Below are the code and all the weights of a small trained network. Each question names an input and a class and asks about switching units off, where a switched-off unit gives its printed mean instead of its output.

import numpy as np


def w(rows, s, z=0):
    codes = np.array(rows[::2]) - 128.0
    scale = np.full(codes.shape[1], s)
    scale[-1] = z or s
    return codes * scale


def f(y):
    return y / 2 * (1 + np.tanh(0.7978845608 * (y + 0.044715 * y**3)))


def log_softmax(a):
    a = a - a.max(-1, keepdims=True)
    return a - np.log(np.exp(a).sum(-1, keepdims=True))


def net(x, mask):
    res = np.array(x, float).reshape(1, 6) / 4 @ E
    y = f(res @ A[0][:, :-1].T + A[0][:, -1])
    res = res + np.where(mask, y, B[0][:, -1]) @ B[0][:, :-1]
    return log_softmax(res[-1] @ U[:, :-1].T + U[:, -1])


A, B = {}, {}
E = w([
[199,41,36,156,136,2],'x0',
[212,167,181,129,212,71],'x1',
[224,122,125,62,29,132],'x2',
[120,78,232,89,177,92],'x3',
[196,156,134,141,185,113],'x4',
[105,148,36,16,168,121],'x5',
],0.008)
A[0] = w([
[190,67,33,139,151,159,80],'neuron 0',
[179,119,174,241,66,140,54],'neuron 1',
[119,156,198,223,78,76,157],'neuron 2',
[42,141,118,168,186,85,21],'neuron 3',
[95,168,166,98,105,192,97],'neuron 4',
[167,200,183,141,110,220,80],'neuron 5',
[211,113,154,70,52,158,2],'neuron 6',
[98,151,148,159,131,108,152],'neuron 7',
[205,213,106,180,157,129,45],'neuron 8',
[34,87,142,140,37,133,231],'neuron 9',
[133,74,110,180,109,67,108],'neuron 10',
[73,132,146,155,193,72,126],'neuron 11',
[145,182,168,86,171,168,221],'neuron 12',
[152,94,187,184,77,131,125],'neuron 13',
[129,142,80,22,175,140,60],'neuron 14',
[83,167,66,224,104,143,167],'neuron 15',
[131,189,201,136,145,25,226],'neuron 16',
[108,18,166,91,159,153,196],'neuron 17',
[108,113,184,103,139,94,253],'neuron 18',
[83,97,123,128,75,128,214],'neuron 19',
[161,138,94,144,101,78,34],'neuron 20',
[137,9,101,138,161,75,31],'neuron 21',
[154,110,183,68,66,110,137],'neuron 22',
[150,140,125,68,100,112,32],'neuron 23',
[149,182,70,190,111,179,92],'neuron 24',
],0.011,0.0034)
B[0] = w([
[101,135,126,153,79,120,227],'neuron 0',
[114,73,107,57,161,94,228],'neuron 1',
[131,89,112,62,122,119,227],'neuron 2',
[186,81,172,139,171,254,200],'neuron 3',
[73,123,111,216,141,59,222],'neuron 4',
[102,113,140,151,148,63,237],'neuron 5',
[180,110,167,209,195,223,208],'neuron 6',
[164,133,113,148,171,137,158],'neuron 7',
[166,165,81,145,121,140,205],'neuron 8',
[182,120,49,144,130,109,254],'neuron 9',
[66,161,128,161,149,85,210],'neuron 10',
[138,96,115,152,72,173,207],'neuron 11',
[156,144,92,163,128,57,237],'neuron 12',
[99,121,121,65,154,125,204],'neuron 13',
[99,76,121,53,168,121,218],'neuron 14',
[172,154,155,101,89,159,242],'neuron 15',
[152,136,92,106,64,134,241],'neuron 16',
[151,208,128,114,80,115,188],'neuron 17',
[151,177,110,117,86,136,196],'neuron 18',
[175,124,92,152,103,106,196],'neuron 19',
[92,129,183,183,138,136,176],'neuron 20',
[88,144,155,178,125,102,222],'neuron 21',
[128,123,137,173,75,184,197],'neuron 22',
[129,108,183,114,175,141,153],'neuron 23',
[85,142,182,77,71,148,198],'neuron 24',
],0.009,0.0078)
U = w([
[189,151,123,121,94,106,252],'0',
[68,143,184,198,144,60,103],'1',
[187,48,236,166,164,255,65],'2',
[172,147,108,110,108,113,135],'3',
[118,37,145,15,162,107,43],'4',
[135,189,187,90,43,148,180],'5',
],0.0082,0.004)

Each question gives the input, the list of numbers given to net, and the class t.
The units are the neurons (one row each of A and B). Each row of codes is followed by its name. A weight is (code - 128) times the scale printed after its matrix; where a second scale follows, it is the last column's (A, B and U).
mask holds one flag per neuron, in row order. A switched-off neuron (its flag False) gives its mean, the last column of its row in B, instead of its output. The means were averaged over made-up inputs and are rounded, as every weight is.
A unit's drop is (log p(t) with every unit on - log p(t) with that unit switched off) / (log p(t) with every unit on - log p(t) with every unit switched off).
The circuit of an input: a set's keep is (log p(t) with only the set's units on - log p(t) with every unit switched off) / (log p(t) with every unit on - log p(t) with every unit switched off). Starting from the 12 units with the biggest drops (on a tie, the unit counted first), units are removed one at a time, each time the one whose removal leaves the highest keep (on an exact tie, the one counted first), for as long as the keep stays at least 0.8.
circuit, biggest first: the units of the circuit, biggest drop first
top k neurons: the k neurons with the biggest drops, biggest first
drop of u: that unit's drop, to one decimal
input [-3,-8,-6,8,7,-1], class 0: circuit, biggest first : neuron 17; neuron 9
input [-2,5,-8,3,7,8], class 2: circuit, biggest first : neuron 3
input [-3,-4,-7,-4,-7,-6], class 2: top 2 neurons : neuron 3; neuron 12
input [5,4,8,2,1,-7], class 2: top 2 neurons : neuron 6; neuron 22
input [-6,1,-3,-1,-3,8], class 4: top 2 neurons : neuron 14; neuron 21
input [-8,4,4,-3,-7,-5], class 1: top 2 neurons : neuron 4; neuron 5
input [-6,5,-6,7,-5,-1], class 5: top 3 neurons : neuron 17; neuron 18; neuron 16
input [-8,7,1,-7,1,3], class 1: top 2 neurons : neuron 5; neuron 4
input [-8,-7,-6,-6,8,2], class 1: top 3 neurons : neuron 4; neuron 5; neuron 16
input [0,-4,8,8,1,-4], class 2: top 2 neurons : neuron 6; neuron 22
input [4,0,-1,0,-1,-1], class 1: circuit, biggest first : neuron 10; neuron 21; neuron 9
input [3,-6,-3,3,-6,-2], class 0: top 2 neurons : neuron 9; neuron 19
input [1,-6,8,-8,-6,-6], class 2: top 2 neurons : neuron 6; neuron 12
input [7,4,-4,2,-7,5], class 1: top 2 neurons : neuron 21; neuron 10
input [0,4,8,-4,4,1], class 2: circuit, biggest first : neuron 6
input [0,-2,6,-6,4,-8], class 4: circuit, biggest first : neuron 1; neuron 13
input [3,-7,-6,8,-4,-2], class 5: drop of neuron 17 : 1.5
input [8,-1,8,8,-8,-3], class 1: drop of neuron 18 : -0.1
input [3,6,-2,8,-7,-1], class 5: drop of neuron 17 : 0.1
input [5,-5,-8,-7,5,-4], class 2: circuit, biggest first : neuron 3
